Here is a tiny trained network, its code and every weight. The questions are about switching its units off for an input and a class, where a switched-off unit gives its printed mean instead of its output.

import numpy as np


def w(rows, s, z=0):
    codes = np.array(rows[::2]) - 128.0
    scale = np.full(codes.shape[1], s)
    scale[-1] = z or s
    return codes * scale


def norm(h):
    return h / np.sqrt((h * h).mean(-1, keepdims=True) + 1e-5)


def f(y):
    return y / 2 * (1 + np.tanh(0.7978845608 * (y + 0.044715 * y**3)))


def log_softmax(a):
    a = a - a.max(-1, keepdims=True)
    return a - np.log(np.exp(a).sum(-1, keepdims=True))


def net(x, mask):
    res = np.array(x, float).reshape(1, 3) / 4 @ E
    u = 0
    for l in range(4):
        y = f(norm(res) @ A[l][:, :-1].T + A[l][:, -1])
        res = res + np.where(mask[u : u + 3], y, B[l][:, -1]) @ B[l][:, :-1]
        u += 3
    return log_softmax(norm(res)[-1] @ U[:, :-1].T + U[:, -1])


A, B = {}, {}
E = w([
[164,105,39,155,121],'x0',
[115,95,122,153,33],'x1',
[2,215,151,128,116],'x2',
],0.0085)
A[0] = w([
[190,188,59,132,82,211],'0.n0',
[71,199,2,168,137,57],'0.n1',
[134,71,163,151,65,1],'0.n2',
],0.0092,0.0029)
B[0] = w([
[96,207,114,119,120,228],'0.n0',
[117,54,126,191,160,254],'0.n1',
[6,54,155,106,196,184],'0.n2',
],0.012,0.0035)
A[1] = w([
[146,45,255,85,47,44],'1.n0',
[72,78,179,150,25,253],'1.n1',
[97,185,237,111,110,93],'1.n2',
],0.0081,0.0036)
B[1] = w([
[103,41,238,134,212,184],'1.n0',
[115,89,7,254,105,254],'1.n1',
[190,235,36,41,93,179],'1.n2',
],0.0079,0.0068)
A[2] = w([
[113,112,104,166,8,162],'2.n0',
[160,136,208,124,151,2],'2.n1',
[118,81,112,126,103,171],'2.n2',
],0.014,0.004)
B[2] = w([
[241,111,135,2,91,254],'2.n0',
[119,126,106,66,40,143],'2.n1',
[51,136,188,130,238,190],'2.n2',
],0.01,0.0074)
A[3] = w([
[196,96,177,16,52,4],'3.n0',
[181,71,15,155,98,112],'3.n1',
[169,74,166,1,104,20],'3.n2',
],0.0078,0.0037)
B[3] = w([
[156,95,254,161,48,219],'3.n0',
[80,218,150,84,149,253],'3.n1',
[122,92,199,136,65,210],'3.n2',
],0.017,0.0048)
U = w([
[202,103,180,95,45,21],'0',
[163,209,9,91,129,253],'1',
[90,51,88,213,181,116],'2',
],0.014,0.0016)

Each question gives the input, the list of numbers given to net, and the class t.
The units are the neurons (one row each of A and B). Each row of codes is followed by its name. A weight is (code - 128) times the scale printed after its matrix; where a second scale follows, it is the last column's (A, B and U).
mask holds one flag per neuron, layer by layer. A switched-off neuron (its flag False) gives its mean, the last column of its row in B, instead of its output. The means were averaged over made-up inputs and are rounded, as every weight is.
A unit's drop is (log p(t) with every unit on - log p(t) with that unit switched off) / (log p(t) with every unit on - log p(t) with every unit switched off).
most important unit: the unit with the biggest drop
top k neurons: the k neurons with the biggest drops, biggest first
top k neurons in layer l: the k neurons of layer l with the biggest drops, biggest first
drop when u is switched off: that unit's drop, to one decimal
input [-8,-5,1], class 1: top 2 neurons : [1.n2, 2.n0]
input [8,-5,-6], class 1: top neuron : [2.n0]
input [0,4,-2], class 2: top 3 neurons : [0.n2, 2.n2, 1.n2]
input [1,7,3], class 1: top 2 neurons : [1.n1, 3.n1]
input [5,-3,0], class 1: top 2 neurons in layer 3 : [3.n0, 3.n2]
input [-1,6,-7], class 2: top 2 neurons : [0.n2, 1.n0]
input [7,-8,1], class 2: top 3 neurons : [2.n0, 0.n1, 1.n2]
input [8,-8,2], class 2: top 3 neurons : [2.n0, 0.n1, 1.n2]
input [-7,0,1], class 1: top 2 neurons : [2.n0, 1.n2]
input [4,5,8], class 1: top 3 neurons : [1.n1, 0.n1, 2.n0]
input [5,4,7], class 1: top 2 neurons : [0.n1, 2.n0]
input [6,4,3], class 1: top 2 neurons : [0.n1, 2.n0]
input [8,0,7], class 2: top 2 neurons : [0.n1, 1.n2]
input [-8,3,-8], class 2: most important unit : 2.n0
input [0,2,-3], class 2: top 2 neurons in layer 2 : [2.n2, 2.n1]
input [6,-5,-6], class 1: drop when 2.n0 is switched off : 0.7
input [5,-6,8], class 2: drop when 0.n1 is switched off : 0.8
input [4,-1,2], class 2: drop when 2.n1 is switched off : 0.0
